Here is a tiny trained network, its code and every weight. The questions are about switching its units off for an input and a target symbol, where a switched-off unit gives its printed mean instead of its output.

import numpy as np


def w(rows, s, z=0):
    codes = np.array(rows[::2]) - 128.0
    scale = np.full(codes.shape[1], s)
    scale[-1] = z or s
    return codes * scale


def f(y):
    return np.maximum(y, 0)


def softmax(a):
    e = np.exp(a - a.max(-1, keepdims=True))
    return e / e.sum(-1, keepdims=True)


def log_softmax(a):
    a = a - a.max(-1, keepdims=True)
    return a - np.log(np.exp(a).sum(-1, keepdims=True))


def net(x, mask):
    ids = ['αβγδεζηθλμξπτφψω'.index(c) for c in x.split()]
    T = len(ids)
    res = E[ids] + P[:T]
    u = 0
    for l in range(2):
        r = res
        for j in range(3):
            rows = slice(2 * j, 2 * j + 2)
            q, k, v = (r @ M[l][rows].T for M in (Q, K, V))
            z = softmax(np.where(np.tri(T) > 0, q @ k.T / 2**0.5, -1e9)) @ v
            o = O[l][rows]
            res = res + np.where(mask[u + j], z, o[:, -1]) @ o[:, :-1]
        u += 3
        y = f(res @ A[l][:, :-1].T + A[l][:, -1])
        res = res + np.where(mask[u : u + 8], y, B[l][:, -1]) @ B[l][:, :-1]
        u += 8
    return log_softmax(res[-1] @ U[:, :-1].T + U[:, -1])


Q, K, V, O, A, B = {}, {}, {}, {}, {}, {}
E = w([
[131,92,144,35,128,100,83],'α',
[165,127,108,74,145,138,151],'β',
[72,120,72,175,79,98,150],'γ',
[215,167,48,201,179,162,152],'δ',
[134,78,112,120,124,96,206],'ε',
[122,188,161,51,210,133,128],'ζ',
[133,154,135,156,204,107,218],'η',
[135,94,77,59,189,144,180],'θ',
[90,217,146,113,222,94,132],'λ',
[70,88,22,103,193,142,201],'μ',
[37,88,104,103,114,39,129],'ξ',
[40,87,37,114,180,131,136],'π',
[136,224,167,112,114,42,137],'τ',
[120,39,73,45,63,75,127],'φ',
[21,188,70,115,148,115,69],'ψ',
[95,164,173,151,156,247,87],'ω',
],0.015)
P = w([
[104,39,221,132,250,57,152],'0',
[133,73,146,107,225,89,113],'1',
[129,81,102,106,205,77,92],'2',
[139,99,89,95,179,83,91],'3',
[127,124,65,96,158,76,91],'4',
[117,147,47,87,140,91,85],'5',
[112,166,47,83,115,87,93],'6',
[101,189,29,86,88,94,92],'7',
[79,221,12,78,67,101,104],'8',
[84,254,16,69,72,104,133],'9',
[80,243,16,57,84,116,146],'10',
],0.0062)
Q[0] = w([
[148,121,53,54,154,113,164],'L0H1',
[136,109,162,111,86,185,141],'L0H1',
[162,98,226,226,34,189,94],'L0H2',
[143,66,128,146,176,137,83],'L0H2',
[122,160,63,74,135,25,200],'L0H3',
[169,96,249,254,47,184,104],'L0H3',
],0.009)
K[0] = w([
[110,206,14,50,87,114,98],'L0H1',
[141,111,143,132,195,181,141],'L0H1',
[177,54,202,139,254,112,125],'L0H2',
[114,91,105,164,132,205,95],'L0H2',
[100,167,142,193,31,176,110],'L0H3',
[110,29,156,104,215,91,156],'L0H3',
],0.0086)
V[0] = w([
[94,87,107,186,145,131,120],'L0H1',
[53,184,173,218,99,52,56],'L0H1',
[100,173,136,157,79,116,76],'L0H2',
[65,184,130,129,206,200,72],'L0H2',
[93,97,162,106,194,254,119],'L0H3',
[191,100,149,87,146,64,146],'L0H3',
],0.0071)
O[0] = w([
[46,186,104,215,151,53,178,138],'L0H1',
[149,70,88,166,190,104,35,2],'L0H1',
[81,139,173,182,87,75,63,64],'L0H2',
[114,152,73,69,254,199,46,168],'L0H2',
[80,154,227,123,134,222,150,92],'L0H3',
[157,146,42,60,107,88,184,162],'L0H3',
],0.0065,0.0043)
A[0] = w([
[59,242,253,146,161,87,170,189],'L0N1',
[134,46,167,183,120,227,53,183],'L0N2',
[223,153,151,172,131,90,223,147],'L0N3',
[173,202,77,181,123,147,134,95],'L0N4',
[103,69,200,94,124,60,165,190],'L0N5',
[61,238,37,53,113,88,153,91],'L0N6',
[98,49,219,59,81,72,154,252],'L0N7',
[140,250,76,157,172,141,42,101],'L0N8',
],0.0059,0.0035)
B[0] = w([
[170,158,48,146,155,59,95,169],'L0N1',
[112,168,48,88,83,110,164,135],'L0N2',
[181,119,79,156,98,139,211,166],'L0N3',
[148,64,154,114,119,216,79,145],'L0N4',
[101,178,17,75,71,148,152,159],'L0N5',
[178,2,219,129,172,108,151,254],'L0N6',
[113,171,24,65,122,144,91,172],'L0N7',
[198,102,108,132,95,153,72,174],'L0N8',
],0.0066,0.0099)
Q[1] = w([
[186,73,167,166,95,110,164],'L1H1',
[110,254,82,127,165,221,89],'L1H1',
[105,168,215,146,93,145,102],'L1H2',
[123,93,93,70,170,140,148],'L1H2',
[148,132,171,218,50,216,83],'L1H3',
[141,79,53,103,172,55,85],'L1H3',
],0.0075)
K[1] = w([
[48,80,100,78,126,8,183],'L1H1',
[74,253,238,124,129,199,136],'L1H1',
[121,187,75,111,213,187,180],'L1H2',
[108,98,228,165,97,116,94],'L1H2',
[22,76,104,10,224,131,208],'L1H3',
[160,89,153,197,25,95,11],'L1H3',
],0.0066)
V[1] = w([
[128,130,136,130,198,56,195],'L1H1',
[170,153,94,133,143,157,124],'L1H1',
[29,67,106,155,120,140,122],'L1H2',
[98,2,89,124,121,156,151],'L1H2',
[64,89,113,63,147,99,97],'L1H3',
[134,201,161,86,145,42,156],'L1H3',
],0.0074)
O[1] = w([
[181,51,255,131,151,88,86,255],'L1H1',
[225,144,184,217,114,196,141,198],'L1H1',
[81,28,190,190,96,118,138,79],'L1H2',
[30,83,216,180,111,236,194,228],'L1H2',
[27,84,217,32,86,96,117,164],'L1H3',
[91,226,102,136,193,7,177,198],'L1H3',
],0.0055,0.006)
A[1] = w([
[77,108,157,56,164,75,145,120],'L1N1',
[192,153,162,1,109,157,154,103],'L1N2',
[55,123,164,78,118,188,155,136],'L1N3',
[111,105,234,120,183,39,185,5],'L1N4',
[18,145,238,225,247,247,142,161],'L1N5',
[118,71,93,91,131,152,172,28],'L1N6',
[97,52,65,99,148,147,194,57],'L1N7',
[91,51,95,134,14,104,162,196],'L1N8',
],0.0058,0.0031)
B[1] = w([
[87,127,158,122,127,88,129,245],'L1N1',
[151,183,223,141,106,137,113,253],'L1N2',
[90,164,109,65,129,158,134,208],'L1N3',
[94,116,93,145,201,87,177,225],'L1N4',
[150,110,3,86,153,171,120,235],'L1N5',
[155,94,144,90,86,108,130,204],'L1N6',
[183,118,129,108,81,98,160,250],'L1N7',
[103,155,122,199,94,154,101,195],'L1N8',
],0.0079,0.0069)
U = w([
[125,154,181,63,108,130,69,83],'α',
[173,146,214,122,119,162,160,187],'β',
[83,111,164,210,110,128,134,254],'γ',
[235,100,107,162,97,183,125,140],'δ',
[130,163,82,146,60,120,186,127],'ε',
[144,164,199,125,206,146,99,99],'ζ',
[150,169,98,200,188,143,193,79],'η',
[161,115,153,66,140,151,173,96],'θ',
[186,143,94,124,165,68,80,99],'λ',
[132,73,121,130,168,146,147,161],'μ',
[73,149,130,135,110,104,126,99],'ξ',
[115,70,94,101,167,132,76,119],'π',
[170,158,92,127,135,53,117,169],'τ',
[128,147,92,92,45,123,134,14],'φ',
[113,84,146,93,136,144,19,87],'ψ',
[94,255,63,121,135,187,125,185],'ω',
],0.0072,0.0061)

Each question gives the input, a string of symbols that net reads in full, and the target symbol t.
The units are the heads (2 rows each of Q, K, V and O) and the neurons (one row each of A and B). Each row of codes is followed by its name. A weight is (code - 128) times the scale printed after its matrix; where a second scale follows, it is the last column's (O, A, B and U).
mask holds one flag per unit, layer by layer, with each layer's heads first. A switched-off unit (its flag False) gives its mean, the last column of its rows in O or B, instead of its output. The means were averaged over made-up inputs and are rounded, as every weight is.
A unit's drop is (log p(t) with every unit on - log p(t) with that unit switched off) / (log p(t) with every unit on - log p(t) with every unit switched off).
The circuit of an input: a set's keep is (log p(t) with only the set's units on - log p(t) with every unit switched off) / (log p(t) with every unit on - log p(t) with every unit switched off). Starting from the 12 units with the biggest drops (on a tie, the unit counted first), units are removed one at a time, each time the one whose removal leaves the highest keep (on an exact tie, the one counted first), for as long as the keep stays at least 0.8.
circuit, biggest first: the units of the circuit, biggest drop first
k most important neurons: the k neurons with the biggest drops, biggest first
heads that matter: for each layer, one digit per head in row order, 1 if its drop is at least 0.15 and else 0, layers parted by /
input φ θ τ ξ ζ π ω λ ε, target ω: heads that matter	001 / 100
input ψ θ μ π ω β, target ω: circuit, biggest first	L0H3, L0N6, L1H1
input ω ξ θ π θ θ θ γ π, target γ: circuit, biggest first	L0H2, L1N8, L1H2
input δ η θ β π θ ξ τ β θ δ, target δ: circuit, biggest first	L0N4, L0N8
input π θ π θ γ τ μ θ, target τ: circuit, biggest first	L0H3, L0H2, L1H2
input θ ψ θ, target π: circuit, biggest first	L0H1, L0H2, L1N2
input φ π τ, target τ: circuit, biggest first	L1H3, L0H3
input θ π τ λ ε τ ε, target τ: circuit, biggest first	L1H3, L0H3
input β π θ δ θ τ δ, target δ: circuit, biggest first	L0N4, L0N8, L1H3
input θ π τ θ ξ τ φ λ, target τ: heads that matter	010 / 001
input μ θ π γ θ τ τ π, target τ: heads that matter	011 / 011
input δ π θ δ θ ξ, target γ: heads that matter	110 / 010
input ε τ η, target τ: circuit, biggest first	L1H2, L1H3, L0H3
input θ γ θ π ω α θ, target ω: circuit, biggest first	L0H3, L0N6, L1H1
input π θ π θ π φ θ α, target α: heads that matter	000 / 001
input λ θ β θ, target β: circuit, biggest first	L1N2, L0H1, L1N5
input δ θ θ ψ ε θ θ π τ φ, target τ: circuit, biggest first	L0H3, L1H3
input π π η θ π π θ ψ θ, target ψ: heads that matter	010 / 001
input π η ζ η θ ζ τ, target λ: heads that matter	000 / 010
input λ θ μ τ θ θ π π θ ω τ, target ω: heads that matter	011 / 100
input β θ ξ η π ω δ θ π δ π, target δ: heads that matter	000 / 001
input π θ θ γ, target γ: heads that matter	000 / 010
input ξ β τ, target τ: heads that matter	010 / 001
input γ φ θ α δ α φ φ, target ε: 2 most important neurons	L1N8, L0N5
